Below is a small trained network, with its code and all its weights. Each question gives an input and a class and asks what happens when units are switched off, that is, made to give their printed mean instead of their output.

import numpy as np


def w(rows, s, z=0):
    codes = np.array(rows[::2]) - 128.0
    scale = np.full(codes.shape[1], s)
    scale[-1] = z or s
    return codes * scale


def f(y):
    return np.maximum(y, 0)


def log_softmax(a):
    a = a - a.max(-1, keepdims=True)
    return a - np.log(np.exp(a).sum(-1, keepdims=True))


def net(x, mask):
    res = np.array(x, float).reshape(1, 5) / 4 @ E
    y = f(res @ A[0][:, :-1].T + A[0][:, -1])
    res = res + np.where(mask, y, B[0][:, -1]) @ B[0][:, :-1]
    return log_softmax(res[-1] @ U[:, :-1].T + U[:, -1])


A, B = {}, {}
E = w([
[128,126,125,129,127,126,130,129,128],'x0',
[166,195,29,146,103,197,103,77,84],'x1',
[173,88,165,150,172,56,118,101,25],'x2',
[129,129,128,127,131,125,124,130,130],'x3',
[81,174,123,183,254,179,177,142,134],'x4',
],0.018)
A[0] = w([
[173,103,110,61,77,124,78,127,140,99],'neuron 1',
[124,62,178,122,128,57,98,105,108,157],'neuron 2',
[172,168,36,131,122,163,84,85,65,40],'neuron 3',
[82,178,91,147,172,192,152,153,173,81],'neuron 4',
[180,127,152,173,168,96,125,82,61,7],'neuron 5',
[144,122,96,50,48,93,67,133,125,180],'neuron 6',
[78,99,196,129,140,107,171,191,195,80],'neuron 7',
[168,124,138,109,28,115,66,95,161,112],'neuron 8',
[107,193,54,192,126,200,145,126,148,99],'neuron 9',
[147,178,108,129,92,169,91,90,136,154],'neuron 10',
[164,186,74,173,88,205,88,54,59,128],'neuron 11',
[140,99,160,93,92,66,71,39,84,154],'neuron 12',
[183,191,77,144,119,180,81,104,82,163],'neuron 13',
[90,154,132,112,86,159,161,116,202,91],'neuron 14',
[134,110,98,74,57,97,67,117,131,77],'neuron 15',
[139,207,34,140,125,193,88,68,122,46],'neuron 16',
[128,112,176,107,102,107,100,174,147,66],'neuron 17',
[67,161,136,184,223,139,156,123,121,23],'neuron 18',
[139,134,156,135,138,132,99,90,99,9],'neuron 19',
[176,168,87,156,106,165,110,91,94,26],'neuron 20',
[84,142,124,83,66,181,135,166,247,105],'neuron 21',
[182,83,165,111,81,99,107,151,80,122],'neuron 22',
[154,111,118,72,85,113,86,134,125,208],'neuron 23',
],0.014)
B[0] = w([
[99,148,104,118,142,145,155,124,135,198],'neuron 1',
[160,125,161,116,109,119,93,123,51,213],'neuron 2',
[99,69,178,176,180,107,202,239,131,219],'neuron 3',
[136,166,48,91,99,129,85,70,128,195],'neuron 4',
[21,178,101,143,228,185,248,111,228,177],'neuron 5',
[102,97,170,135,153,124,170,160,168,240],'neuron 6',
[66,143,117,126,182,181,166,91,189,211],'neuron 7',
[88,112,127,125,171,162,174,157,162,221],'neuron 8',
[129,160,72,56,92,121,92,61,113,210],'neuron 9',
[154,96,121,135,122,102,101,118,126,199],'neuron 10',
[89,127,126,107,170,191,183,125,145,253],'neuron 11',
[172,145,106,139,82,63,98,125,73,223],'neuron 12',
[92,141,111,124,119,162,128,121,172,234],'neuron 13',
[131,134,147,166,141,103,136,187,125,180],'neuron 14',
[48,183,78,89,176,201,149,68,177,201],'neuron 15',
[169,152,102,91,78,101,64,103,116,223],'neuron 16',
[146,146,129,139,101,106,100,134,104,167],'neuron 17',
[128,66,199,206,182,108,182,214,101,195],'neuron 18',
[111,157,103,133,143,141,142,111,139,135],'neuron 19',
[173,60,210,199,102,77,86,179,58,185],'neuron 20',
[111,88,169,204,179,110,188,189,102,225],'neuron 21',
[180,141,133,99,93,105,87,105,74,203],'neuron 22',
[161,136,145,159,111,109,118,141,74,214],'neuron 23',
],0.016,0.03)
U = w([
[153,62,215,183,155,78,143,211,47,141],'0',
[78,154,74,121,166,205,158,106,213,189],'1',
[233,151,64,46,1,117,4,13,74,12],'2',
],0.015,0.011)

Each question gives the input, the list of numbers given to net, and the class t.
The units are the neurons (one row each of A and B). Each row of codes is followed by its name. A weight is (code - 128) times the scale printed after its matrix; where a second scale follows, it is the last column's (A, B and U).
mask holds one flag per neuron, in row order. A switched-off neuron (its flag False) gives its mean, the last column of its row in B, instead of its output. The means were averaged over made-up inputs and are rounded, as every weight is.
A unit's drop is (log p(t) with every unit on - log p(t) with that unit switched off) / (log p(t) with every unit on - log p(t) with every unit switched off).
unit that matters most: the unit with the biggest drop
k most important neurons: the k neurons with the biggest drops, biggest first
drop of u: that unit's drop, to one decimal
input [0,8,0,6,-8], class 1: most important neuron : (neuron 15)
input [-5,-6,-7,2,-1], class 0: 4 most important neurons : (neuron 21; neuron 15; neuron 14; neuron 5)
input [1,-6,5,-3,-1], class 2: 2 most important neurons : (neuron 3; neuron 21)
input [5,-1,-6,8,-3], class 0: 2 most important neurons : (neuron 21; neuron 5)
input [2,-1,0,-5,5], class 1: 2 most important neurons : (neuron 20; neuron 21)
input [3,1,5,-4,8], class 1: 4 most important neurons : (neuron 5; neuron 20; neuron 21; neuron 3)
input [-6,-2,-6,2,-1], class 0: 4 most important neurons : (neuron 21; neuron 15; neuron 5; neuron 11)
input [-5,-3,-8,-4,-1], class 0: 3 most important neurons : (neuron 21; neuron 14; neuron 15)
input [-2,0,-5,-1,-3], class 0: 2 most important neurons : (neuron 21; neuron 7)
input [-4,6,2,1,1], class 1: 2 most important neurons : (neuron 11; neuron 13)
input [-4,7,4,-2,1], class 1: 3 most important neurons : (neuron 11; neuron 13; neuron 5)
input [-2,-4,2,3,-5], class 2: 3 most important neurons : (neuron 3; neuron 21; neuron 18)
input [-4,7,5,2,1], class 1: 3 most important neurons : (neuron 5; neuron 11; neuron 13)
input [4,2,-7,-8,1], class 2: unit that matters most : neuron 9
input [3,4,-6,-3,3], class 2: 2 most important neurons : (neuron 9; neuron 16)
input [-3,-4,0,-3,4], class 1: drop of neuron 20 : 1.6
input [7,8,-2,3,6], class 2: drop of neuron 16 : 0.4
input [-2,0,-6,7,-4], class 0: drop of neuron 5 : 1.1
input [5,2,0,-4,-1], class 1: drop of neuron 21 : 2.1
